Below is a small trained network, with its code and all its weights. Each question gives an input and a class and asks what happens when units are switched off, that is, made to give their printed mean instead of their output.

import numpy as np


def w(rows, s, z=0):
    codes = np.array(rows[::2]) - 128.0
    scale = np.full(codes.shape[1], s)
    scale[-1] = z or s
    return codes * scale


def f(y):
    return y / 2 * (1 + np.tanh(0.7978845608 * (y + 0.044715 * y**3)))


def log_softmax(a):
    a = a - a.max(-1, keepdims=True)
    return a - np.log(np.exp(a).sum(-1, keepdims=True))


def net(x, mask):
    res = np.array(x, float).reshape(1, 7) / 4 @ E
    y = f(res @ A[0][:, :-1].T + A[0][:, -1])
    res = res + np.where(mask, y, B[0][:, -1]) @ B[0][:, :-1]
    return log_softmax(res[-1] @ U[:, :-1].T + U[:, -1])


A, B = {}, {}
E = w([
[125,132,128,126,129],'x0',
[84,236,247,173,137],'x1',
[126,128,129,123,131],'x2',
[155,35,162,200,66],'x3',
[229,85,176,122,219],'x4',
[15,43,144,126,254],'x5',
[128,127,128,128,128],'x6',
],0.0061)
A[0] = w([
[189,156,127,93,209,207],'n0',
[150,76,56,65,137,74],'n1',
[131,207,208,132,111,64],'n2',
[44,121,101,125,64,169],'n3',
[100,40,200,199,80,130],'n4',
[113,156,185,136,130,71],'n5',
[239,108,136,174,195,154],'n6',
[118,117,197,85,119,53],'n7',
[88,93,104,143,163,96],'n8',
[83,93,148,145,180,54],'n9',
[109,155,215,121,124,81],'n10',
[60,94,124,161,154,84],'n11',
[148,104,119,136,185,69],'n12',
[199,74,187,131,185,152],'n13',
[124,76,46,137,112,84],'n14',
[111,140,177,108,123,49],'n15',
[137,100,72,53,146,85],'n16',
[112,171,125,66,165,212],'n17',
[96,124,131,82,50,95],'n18',
[68,149,118,126,107,95],'n19',
[114,158,204,137,131,79],'n20',
[80,85,156,114,168,61],'n21',
[111,169,184,181,146,77],'n22',
[138,91,58,121,133,59],'n23',
[175,126,147,120,63,38],'n24',
[114,156,165,175,131,62],'n25',
[166,85,153,209,96,188],'n26',
[78,142,110,144,110,88],'n27',
[115,201,145,2,148,60],'n28',
[158,119,73,169,162,57],'n29',
[192,191,105,187,100,142],'n30',
[135,54,141,163,81,106],'n31',
[211,171,138,130,90,102],'n32',
[118,145,221,118,124,78],'n33',
[65,89,124,142,143,117],'n34',
[201,131,194,110,241,142],'n35',
[76,89,146,149,183,25],'n36',
[131,73,183,182,82,71],'n37',
[194,185,98,139,77,3],'n38',
[59,125,64,181,93,107],'n39',
],0.0099,0.0076)
B[0] = w([
[80,144,132,148,111,245],'n0',
[159,63,84,212,66,177],'n1',
[110,78,128,154,112,185],'n2',
[128,195,210,140,80,217],'n3',
[50,180,53,99,147,239],'n4',
[212,42,65,154,80,136],'n5',
[132,149,200,148,38,251],'n6',
[201,81,111,84,22,111],'n7',
[145,100,173,95,69,158],'n8',
[170,75,168,46,131,157],'n9',
[198,53,61,196,85,159],'n10',
[159,110,168,49,146,166],'n11',
[136,122,155,104,53,138],'n12',
[101,192,168,136,80,252],'n13',
[153,104,134,181,60,169],'n14',
[196,40,81,94,39,112],'n15',
[109,64,100,163,78,159],'n16',
[61,143,97,136,149,221],'n17',
[144,144,197,109,104,145],'n18',
[118,129,142,137,41,140],'n19',
[181,52,65,188,68,156],'n20',
[201,69,168,42,193,157],'n21',
[193,49,77,184,88,161],'n22',
[187,35,121,189,64,142],'n23',
[83,56,103,50,160,140],'n24',
[158,115,118,138,84,131],'n25',
[59,154,110,138,149,253],'n26',
[155,133,144,120,47,130],'n27',
[40,88,55,105,101,154],'n28',
[175,72,144,131,24,116],'n29',
[103,85,184,51,169,215],'n30',
[61,134,70,136,130,177],'n31',
[112,69,179,43,190,199],'n32',
[202,58,87,176,48,155],'n33',
[128,124,198,62,171,176],'n34',
[89,169,147,118,51,255],'n35',
[146,95,141,8,157,152],'n36',
[47,111,37,90,132,162],'n37',
[154,42,170,2,126,155],'n38',
[183,184,186,148,28,169],'n39',
],0.0091,0.0058)
U = w([
[153,66,157,39,137,64],'0',
[181,59,66,185,81,63],'1',
[113,141,122,142,128,255],'2',
[117,139,123,139,126,241],'3',
[124,173,163,137,81,38],'4',
[111,133,120,142,135,216],'5',
[57,132,39,102,113,20],'6',
[195,156,115,201,250,9],'7',
],0.012,0.0097)

Each question gives the input, the list of numbers given to net, and the class t.
The units are the neurons (one row each of A and B). Each row of codes is followed by its name. A weight is (code - 128) times the scale printed after its matrix; where a second scale follows, it is the last column's (A, B and U).
mask holds one flag per neuron, in row order. A switched-off neuron (its flag False) gives its mean, the last column of its row in B, instead of its output. The means were averaged over made-up inputs and are rounded, as every weight is.
A unit's drop is (log p(t) with every unit on - log p(t) with that unit switched off) / (log p(t) with every unit on - log p(t) with every unit switched off).
The circuit of an input: a set's keep is (log p(t) with only the set's units on - log p(t) with every unit switched off) / (log p(t) with every unit on - log p(t) with every unit switched off). Starting from the 12 units with the biggest drops (on a tie, the unit counted first), units are removed one at a time, each time the one whose removal leaves the highest keep (on an exact tie, the one counted first), for as long as the keep stays at least 0.8.
circuit, biggest first: the units of the circuit, biggest drop first
most important unit: the unit with the biggest drop
top k neurons: the k neurons with the biggest drops, biggest first
drop of u: that unit's drop, to one decimal
input [-7,1,-7,-5,8,3,-3], class 4: circuit, biggest first -> [n35; n6]
input [4,-5,-1,7,3,2,0], class 6: most important unit -> n4
input [-2,-6,7,8,-5,-1,2], class 6: top 3 neurons -> [n4; n31; n37]
input [-1,-7,0,2,-8,4,1], class 4: circuit, biggest first -> [n3; n39]
input [2,-8,0,-5,-6,-7,-7], class 1: circuit, biggest first -> [n1; n23]
input [0,6,-8,-8,-8,-8,2], class 0: circuit, biggest first -> [n38; n30]
input [-2,-6,6,-6,6,-2,3], class 1: top 2 neurons -> [n1; n16]
input [-7,6,-4,-4,8,-1,-2], class 4: top 2 neurons -> [n35; n6]
input [5,2,-1,-8,2,5,2], class 6: circuit, biggest first -> [n28; n17]
input [3,1,3,-1,6,-1,5], class 4: circuit, biggest first -> [n6; n35]
input [-4,-6,-5,8,0,3,6], class 6: top 4 neurons -> [n4; n31; n37; n26]
input [-3,0,2,3,-7,-1,5], class 4: top 2 neurons -> [n3; n39]
input [-1,4,2,-1,-6,4,2], class 4: top 2 neurons -> [n3; n39]
input [-2,4,6,-8,0,-6,4], class 6: circuit, biggest first -> [n28]
input [3,4,-3,-8,0,-1,7], class 6: top 2 neurons -> [n28; n17]
input [6,-7,-7,8,5,5,-4], class 6: top 4 neurons -> [n4; n31; n26; n37]
input [4,6,7,-7,8,6,4], class 4: top 2 neurons -> [n35; n13]
input [-7,-8,-4,-4,4,-7,-3], class 1: top 3 neurons -> [n1; n16; n23]
input [4,-4,-5,7,-6,-7,0], class 0: top 4 neurons -> [n38; n30; n32; n24]
input [-4,-8,4,-1,8,2,-4], class 1: circuit, biggest first -> [n1]
input [2,-1,-1,-8,5,0,-5], class 6: top 3 neurons -> [n28; n17; n3]
input [-5,4,3,6,-8,3,7], class 4: top 2 neurons -> [n3; n39]
input [-5,6,6,4,4,2,6], class 1: drop of n33 -> 0.3
input [-6,6,-6,-7,6,5,2], class 6: drop of n0 -> 0.2
input [2,-8,-3,2,-8,-8,-6], class 0: drop of n30 -> 0.3
